Below is a small trained network, with its code and all its weights. Each question gives an input and a class and asks what happens when units are switched off, that is, made to give their printed mean instead of their output.

import numpy as np


def w(rows, s, z=0):
    codes = np.array(rows[::2]) - 128.0
    scale = np.full(codes.shape[1], s)
    scale[-1] = z or s
    return codes * scale


def f(y):
    return np.maximum(y, 0)


def log_softmax(a):
    a = a - a.max(-1, keepdims=True)
    return a - np.log(np.exp(a).sum(-1, keepdims=True))


def net(x, mask):
    res = np.array(x, float).reshape(1, 8) / 4 @ E
    y = f(res @ A[0][:, :-1].T + A[0][:, -1])
    res = res + np.where(mask, y, B[0][:, -1]) @ B[0][:, :-1]
    return log_softmax(res[-1] @ U[:, :-1].T + U[:, -1])


A, B = {}, {}
E = w([
[130,131,130,129],'x0',
[129,130,130,128],'x1',
[45,200,191,25],'x2',
[130,131,130,132],'x3',
[127,128,128,128],'x4',
[167,57,250,139],'x5',
[126,127,126,126],'x6',
[9,139,153,231],'x7',
],0.011)
A[0] = w([
[172,68,108,161,177],'n1',
[125,102,79,173,30],'n2',
[118,179,190,65,33],'n3',
[35,242,95,118,100],'n4',
[68,180,115,146,113],'n5',
[105,124,148,166,137],'n6',
[165,156,124,106,171],'n7',
[194,76,127,156,142],'n8',
[134,132,39,119,25],'n9',
[130,162,11,139,145],'n10',
[98,85,191,120,213],'n11',
[179,101,140,105,135],'n12',
[65,195,157,133,91],'n13',
[68,183,150,142,122],'n14',
[172,147,100,54,53],'n15',
[146,107,81,188,77],'n16',
[104,60,201,134,79],'n17',
[71,126,168,232,51],'n18',
[128,133,171,137,188],'n19',
[85,115,172,213,193],'n20',
[148,187,60,131,177],'n21',
[103,198,214,49,82],'n22',
[188,136,161,125,83],'n23',
[81,94,147,197,2],'n24',
],0.012,0.0081)
B[0] = w([
[189,161,150,156,231],'n1',
[27,53,175,9,160],'n2',
[142,226,64,55,180],'n3',
[174,55,210,202,239],'n4',
[213,53,179,182,188],'n5',
[102,121,103,103,175],'n6',
[137,157,74,104,178],'n7',
[176,154,149,183,223],'n8',
[183,217,78,116,166],'n9',
[73,185,60,61,228],'n10',
[152,183,93,133,222],'n11',
[171,98,157,179,187],'n12',
[131,65,206,184,191],'n13',
[149,99,176,175,192],'n14',
[16,111,164,71,182],'n15',
[54,93,80,66,187],'n16',
[95,162,140,70,193],'n17',
[105,192,53,55,214],'n18',
[184,165,131,118,184],'n19',
[33,100,128,52,248],'n20',
[61,103,111,52,211],'n21',
[71,125,26,50,221],'n22',
[180,119,130,166,162],'n23',
[206,243,2,121,171],'n24',
],0.0097,0.012)
U = w([
[150,177,77,122,254],'0',
[32,84,166,77,167],'1',
[198,66,245,232,76],'2',
],0.012,0.004)

Each question gives the input, the list of numbers given to net, and the class t.
The units are the neurons (one row each of A and B). Each row of codes is followed by its name. A weight is (code - 128) times the scale printed after its matrix; where a second scale follows, it is the last column's (A, B and U).
mask holds one flag per neuron, in row order. A switched-off neuron (its flag False) gives its mean, the last column of its row in B, instead of its output. The means were averaged over made-up inputs and are rounded, as every weight is.
A unit's drop is (log p(t) with every unit on - log p(t) with that unit switched off) / (log p(t) with every unit on - log p(t) with every unit switched off).
The circuit of an input: a set's keep is (log p(t) with only the set's units on - log p(t) with every unit switched off) / (log p(t) with every unit on - log p(t) with every unit switched off). Starting from the 12 units with the biggest drops (on a tie, the unit counted first), units are removed one at a time, each time the one whose removal leaves the highest keep (on an exact tie, the one counted first), for as long as the keep stays at least 0.8.
circuit, biggest first: the units of the circuit, biggest drop first
top k neurons: the k neurons with the biggest drops, biggest first
drop when u is switched off: that unit's drop, to one decimal
input [7,-4,7,1,-1,-6,3,2], class 2: circuit, biggest first	(n4)
input [5,7,-7,3,-8,-2,2,4], class 1: top 2 neurons	(n2; n20)
input [2,-1,1,-7,1,-6,-8,-6], class 1: top 3 neurons	(n15; n21; n24)
input [-4,7,6,-2,-7,5,-3,-5], class 0: top 2 neurons	(n3; n20)
input [8,-6,1,3,6,-5,4,7], class 2: top 2 neurons	(n4; n5)
input [8,7,-4,-4,-8,-1,5,4], class 1: top 2 neurons	(n20; n2)
input [-4,-8,6,-8,-8,4,-4,-7], class 0: top 2 neurons	(n3; n20)
input [2,-4,-2,-3,-5,6,1,1], class 0: top 3 neurons	(n4; n13; n5)
input [1,3,5,1,8,8,-4,0], class 0: top 2 neurons	(n11; n3)
input [1,-7,7,-6,2,5,-1,-4], class 0: drop when n3 is switched off	0.3
input [5,5,-7,6,1,7,-1,4], class 0: drop when n24 is switched off	0.2
input [3,0,5,0,-4,-5,-1,-5], class 1: drop when n15 is switched off	0.4
input [5,-1,7,8,8,-4,2,8], class 2: drop when n4 is switched off	0.3
input [4,-1,6,1,2,-8,4,-5], class 1: circuit, biggest first	(n15)
